Below are the code and all the weights of a small trained network. Each question names an input and a target symbol and asks about switching units off, where a switched-off unit gives its printed mean instead of its output.

import numpy as np


def w(rows, s, z=0):
    codes = np.array(rows[::2]) - 128.0
    scale = np.full(codes.shape[1], s)
    scale[-1] = z or s
    return codes * scale


def norm(h):
    return h / np.sqrt((h * h).mean(-1, keepdims=True) + 1e-5)


def f(y):
    return y / 2 * (1 + np.tanh(0.7978845608 * (y + 0.044715 * y**3)))


def softmax(a):
    e = np.exp(a - a.max(-1, keepdims=True))
    return e / e.sum(-1, keepdims=True)


def log_softmax(a):
    a = a - a.max(-1, keepdims=True)
    return a - np.log(np.exp(a).sum(-1, keepdims=True))


def net(x, mask):
    ids = ['γδζμτφω'.index(c) for c in x.split()]
    T = len(ids)
    res = E[ids] + P[:T]
    r = norm(res)
    for j in range(3):
        rows = slice(2 * j, 2 * j + 2)
        q, k, v = (r @ M[0][rows].T for M in (Q, K, V))
        z = softmax(np.where(np.tri(T) > 0, q @ k.T / 2**0.5, -1e9)) @ v
        o = O[0][rows]
        res = res + np.where(mask[j], z, o[:, -1]) @ o[:, :-1]
    y = f(norm(res) @ A[0][:, :-1].T + A[0][:, -1])
    res = res + np.where(mask[3:15], y, B[0][:, -1]) @ B[0][:, :-1]
    return log_softmax(norm(res)[-1] @ U[:, :-1].T + U[:, -1])


Q, K, V, O, A, B = {}, {}, {}, {}, {}, {}
E = w([
[128,86,122,78],'γ',
[144,125,112,96],'δ',
[8,112,54,102],'ζ',
[98,117,107,135],'μ',
[107,91,120,123],'τ',
[119,108,127,95],'φ',
[112,91,145,103],'ω',
],0.017)
P = w([
[138,160,169,164],'0',
[193,96,67,142],'1',
[119,156,119,27],'2',
[87,84,174,157],'3',
[183,98,79,150],'4',
[75,189,206,38],'5',
[82,79,176,152],'6',
[182,101,79,150],'7',
[74,177,253,38],'8',
[77,77,176,154],'9',
[181,102,80,151],'10',
],0.017)
Q[0] = w([
[194,128,141,110],'head 1',
[81,126,120,177],'head 1',
[93,165,183,124],'head 2',
[142,3,210,148],'head 2',
[75,25,181,124],'head 3',
[186,148,79,20],'head 3',
],0.015)
K[0] = w([
[114,97,79,127],'head 1',
[100,173,171,191],'head 1',
[84,158,186,81],'head 2',
[247,101,194,174],'head 2',
[196,83,209,198],'head 3',
[132,57,69,44],'head 3',
],0.016)
V[0] = w([
[153,88,27,109],'head 1',
[145,144,130,76],'head 1',
[57,166,124,49],'head 2',
[177,128,87,97],'head 2',
[163,223,86,7],'head 3',
[119,253,115,198],'head 3',
],0.011)
O[0] = w([
[53,160,161,197,158],'head 1',
[240,170,129,164,140],'head 1',
[125,50,171,13,114],'head 2',
[101,190,116,123,159],'head 2',
[170,145,96,1,85],'head 3',
[114,200,7,134,2],'head 3',
],0.0073,0.0072)
A[0] = w([
[100,148,187,46,201],'neuron 1',
[65,94,136,94,171],'neuron 2',
[154,118,4,134,85],'neuron 3',
[181,182,126,111,2],'neuron 4',
[171,113,86,167,110],'neuron 5',
[116,75,135,145,136],'neuron 6',
[139,80,137,45,105],'neuron 7',
[167,150,84,79,136],'neuron 8',
[139,200,74,117,118],'neuron 9',
[59,138,93,62,160],'neuron 10',
[113,106,129,141,136],'neuron 11',
[110,197,149,164,179],'neuron 12',
],0.018,0.0091)
B[0] = w([
[40,103,165,160,254],'neuron 1',
[143,140,142,119,226],'neuron 2',
[60,185,127,111,171],'neuron 3',
[121,250,100,125,130],'neuron 4',
[93,112,106,154,160],'neuron 5',
[197,164,84,101,205],'neuron 6',
[70,151,48,72,215],'neuron 7',
[189,110,164,133,157],'neuron 8',
[167,181,200,108,148],'neuron 9',
[207,127,181,175,190],'neuron 10',
[140,165,111,92,162],'neuron 11',
[72,82,159,47,170],'neuron 12',
],0.012,0.0097)
U = w([
[137,58,165,35,78],'γ',
[135,202,201,100,255],'δ',
[148,99,255,185,7],'ζ',
[83,203,74,153,129],'μ',
[134,80,89,201,143],'τ',
[154,142,34,50,87],'φ',
[236,87,125,101,182],'ω',
],0.016,0.0039)

Each question gives the input, a string of symbols that net reads in full, and the target symbol t.
The units are the heads (2 rows each of Q, K, V and O) and the neurons (one row each of A and B). Each row of codes is followed by its name. A weight is (code - 128) times the scale printed after its matrix; where a second scale follows, it is the last column's (O, A, B and U).
mask holds one flag per unit, heads first, then neurons. A switched-off unit (its flag False) gives its mean, the last column of its rows in O or B, instead of its output. The means were averaged over made-up inputs and are rounded, as every weight is.
A unit's drop is (log p(t) with every unit on - log p(t) with that unit switched off) / (log p(t) with every unit on - log p(t) with every unit switched off).
The circuit of an input: a set's keep is (log p(t) with only the set's units on - log p(t) with every unit switched off) / (log p(t) with every unit on - log p(t) with every unit switched off). Starting from the 12 units with the biggest drops (on a tie, the unit counted first), units are removed one at a time, each time the one whose removal leaves the highest keep (on an exact tie, the one counted first), for as long as the keep stays at least 0.8.
units of the circuit, in order: the units of the circuit, biggest drop first
top k neurons: the k neurons with the biggest drops, biggest first
heads that matter: for each layer, one digit per head in row order, 1 if its drop is at least 0.15 and else 0, layers parted by /
input ζ γ δ δ μ γ γ φ τ γ, target ζ: units of the circuit, in order	[head 3]
input τ γ ζ γ τ φ γ δ φ ω, target τ: units of the circuit, in order	[head 3; head 1; neuron 1; neuron 6]
input δ τ ζ τ ω φ τ, target δ: top 2 neurons	[neuron 3; neuron 10]
input γ ω δ μ ζ δ ω, target γ: heads that matter	100
input ω φ φ τ ω ζ φ τ φ, target ζ: units of the circuit, in order	[neuron 1; head 3]
input φ μ τ δ ω δ, target γ: heads that matter	011
input δ φ μ ζ φ τ γ, target δ: units of the circuit, in order	[head 3; neuron 3; neuron 10]
input ζ τ γ ω γ μ, target γ: heads that matter	010
input ζ φ ω φ τ μ ζ δ ζ ζ, target ζ: units of the circuit, in order	[neuron 7; head 3]
input γ δ τ δ γ γ μ γ ω φ, target γ: units of the circuit, in order	[head 1; neuron 6]
input φ τ φ ζ, target φ: units of the circuit, in order	[head 1; neuron 1; head 3]
input φ ζ τ μ δ, target δ: units of the circuit, in order	[head 2; head 3; head 1]
input δ ω γ μ τ γ δ τ γ μ, target δ: heads that matter	001
input τ γ φ ω ω μ γ τ τ, target ζ: top 3 neurons	[neuron 7; neuron 1; neuron 3]
input γ τ φ μ ω ω δ τ ζ δ, target γ: heads that matter	101
input φ μ γ μ δ δ τ τ δ φ ζ, target φ: units of the circuit, in order	[neuron 1]
input τ τ δ μ γ ζ ζ ω γ γ, target τ: heads that matter	001
input τ τ τ ζ ω ω ζ, target τ: heads that matter	101
input φ δ μ ζ ζ γ μ δ, target δ: heads that matter	001
input τ τ τ δ μ, target μ: units of the circuit, in order	[head 2]
input ζ δ φ τ μ, target μ: heads that matter	000
input δ δ γ φ, target δ: heads that matter	101
input φ τ δ φ γ δ μ, target φ: heads that matter	100
